Group and class of each row:
[ 27  28  10  26  -5 -35  27  61   7  37 -28  12   9  -7  35   3 -36 -19
 -11  15  -5   1  38 -30 -25  10   0 -16  12  26  32  11 -10  16   9 -25
 -18 -25  -7  10 -30] | R/q834
[ 15  27  11  13  -1 -31  18  35   2  48 -20   7 -17  -3  38  47 -13   0
 -11 -14 -12  -5  31 -37   7  -1 -19 -30   4  13  33 -20 -12  19 -12 -17
 -56 -30   3   9  -4] | K/Q84
[  2  -8   6  16   0 -14  14  36   0 -24   4  17  23  -4  15  22 -25  22
  16 -15 -10  -8  35 -20   5 -21  12 -20   5  10  41 -19   0  21   2 -13
 -65 -44  -4   5 -16] | K/q134
[  7  -1  12  11   2  -5  30  38   1   2   9   7  31 -18  44   5 -33  -8
  -8   0 -15 -14  26 -12   3  -7  -1  -5  49  10  55 -22 -16   1  -3  -6
 -95 -27   0   5  -1] | K/q134
[  0 -12   3 -17   8   2  16  21   3  13  18  -1   6   4  -2  10  -4   7
  -6  -1 -19  16   7 -26  13  -8  14 -12  -4   0  20 -15   2  16  -6   0
 -53  16  -5  -6   2] | K/Q84
[ -3  20  18  41  -5 -32  31  18   2 -56 -55  12  22  -8  16  23   1 -23
 -19  -9   2 -13  42 -36 -13  -3  10  29  11  29  49  13   8 -18  -6 -11
 -16 -12  -1  17 -20] | R/q834
[  5  22  15  17  -6 -44  40  67  16 -14 -35  32   6 -12  50  38   0 -28
  19  -3  -7   5  25 -25  -2   1  -2   6   3  34  37 -14   0  -5   8 -25
   6  -9   1  -5 -35] | R/q712
[ 10  26  -5  22  -4 -13  42  54  -2   7 -34   6  18  -8  39  84 -21 -18
 -35  -9   6  11  25 -25   1   4  -5   3 -11  16  12  -5  -1  -8  11 -25
 -27 -16  -2  43 -18] | R/q712
[-11  12  -6   7  -4 -32  43  56  10  -8 -14   9   3  29  44  16   5 -12
 -30   6  -3   0  30 -48 -12   8   8 -13  -1  33  30   4  -9 -10   7 -16
   4  -7 -13  12 -21] | R/q712
[  2  27  -8  27   5   2  30  54   5   4 -23   4  25  -1  45  39  17  -8
 -32  -8 -38   1  51 -33   8  10   1   4   5   6  48   6   2 -19   1 -21
  -1  -7  10  -6 -20] | R/q712
[ -1  26 -17  19   4 -29  33  73   0   5 -46  19  12 -25  62  26 -13 -27
 -11 -20 -15 -11  43 -23  -5  24  -3   8  13  64  52   5  27 -11  -9 -16
  -4 -19  -7  16 -73] | R/q712
[  1  13   1   1   9   6  11  49 -16  -4   4   9  18  -2  25   6 -14  16
  61 -17 -33  -5  20 -31   0 -15   5  -5 -12  16  12 -22 -13 -27  -3 -12
 -22 -11  -4  -2 -21] | K/q134
[ -8   8  -8  13  -1 -20  24  52   5 -15 -36  -6  20  -3  27   0 -11 -16
 -35  -7  -1   3  33 -18  -2   1   5  22 -12  26  63   8 -19  -6  27  -8
 -23 -21  17   2  -6] | R/q712
[  5   4  47  14  -3 -64  44  66 -22   1 -29  11  38  -6  31  33 -10   2
 -12   4 -19 -11  36 -35   1   5   6   5  -1  33  26  -2   1 -13  18 -18
 -19 -19 -10  18 -16] | R/q834
[ 14  17  16  23  -3 -33  26  51   8  -7 -42   9  14 -14  70  18 -15 -39
  -8  21 -12   4  43 -10  -1   8 -11   2   0  25  36   7 -18   4  40  -3
 -10  -9  -1  -3  -2] | R/q834
[  8  13  15  13 -31 -13  26  38   4  10 -14   0  36 -19  35  32  -7   6
  -5   1 -19  -3  27 -35  -5 -10   9  -8  -7  10  25  -7  24  -6 -33 -15
 -58 -30   5   5 -10] | K/Q84
[ -6   6   0   2  27 -15  16  29  -5   6   5  -3   9  -8  34  31  -8   6
 -46 -10 -12  -1  52  17   6  10  -9  -7  16  11  20 -28  -1  10 -16 -27
 -69 -40   6 -12 -11] | K/Q84
[ 13  12   6  25   5 -25  25  62  11 -13 -42  11  38 -20  46  34 -15 -16
 -19   2  -9   1  47 -13   5 -16  -4  -6   9  25  57  12   8 -13  11 -14
 -13 -18  -6  10 -11] | R/q834
[  6  18   0   4   6 -28  17  45  -3   7 -21  31  11 -10  34  10  -5 -20
   3   9 -14   5  43 -33   6   5  -4   1   8  37  33  -8   3   0   6  -4
 -27  -6   9  10 -14] | R/q834
[ -8   7  -2   8   4   1  28  51  -6 -18 -13  22  48 -16  51  13 -11  11
   8  -6 -31   9  22  -7   8  -6   9 -18   1  17  45 -13 -12  16  -9 -17
 -57 -19 -11  -1 -19] | K/q134
[  8  26  16  32 -15 -23   2  64   0   7   7  17   4 -36  36  40 -30  -3
   1 -14   1 -11  27 -37  -7  -5   4  -6 -15  11  19 -34  17  20 -31 -17
 -62 -29 -12  11 -20] | K/q134
[ -3  12   5  27   3 -35  33  56  -9  -4 -22   6  25 -25  20  -4 -13 -23
 -25   1  -4  12  39 -18  -1   7 -16  11   4  21  48  12  -4  36  11 -12
 -20 -17   3  22 -22] | R/q834
[ -5   7  -7  27   1 -12  11  35  -4 -17 -30   3  33   0  29 -12  -9  -2
 -28   7 -13   4  34 -15 -23   0   2   1  17  17  45   5  14  10  22  -2
 -54 -13   5  -6 -42] | R/q834
[  7  14  16  57   0 -40  40  76  -2 -11 -44  11  15 -23  48  11 -20 -10
 -26  -9  -9  -8  35 -27 -11   3  -6   0   3  31  44   2  -3 -14   7  -4
 -10 -20  -6  14 -15] | R/q834
[  7  19   3  27  -2 -18  19  52  12  -1 -63  25  32  -4  67  29  16 -19
  11  -7 -14   3  46 -18  -4   7  -8  13  18  32  33  18   1  -7   5 -12
   1 -13  15  13 -25] | R/q834
[ -1  12  13   8   4  19   8  17   4   6  12  -8  13   9  35   8 -15  30
 -18 -14  -5   2   8 -28   8  -8  24  -4  17  18  25 -31  -2  25  39 -11
 -83 -24  -9  -6   1] | K/q134
[ -6  21 -12  17  20 -16  27  57  16   2 -14 -13  21 -10  25  34 -12  -8
 -20 -27 -12 -13  42 -58   2  -6  -3   2   9   0  37  12   1  11 -10  -3
 -66 -24 -19  16 -23] | K/Q84
[ -6  15  13  -1  11   5   9  41   2 -14  -3  -7  25 -19  30   9 -19   6
 -18 -16 -22  11  28 -31   6   2 -21 -23 -20  32  34 -15 -17  40 -22 -14
 -83 -23  -1   1 -14] | K/q134
[  3  34   2  11  -6 -36  26  51  -4  -2 -36  18  24  -4  46  13  -2 -17
   6  -8 -21   8  30 -16  -6   1   7  16  -5  42  61  -1  -5  -8   8  -9
 -35 -18   9   3 -17] | R/q712
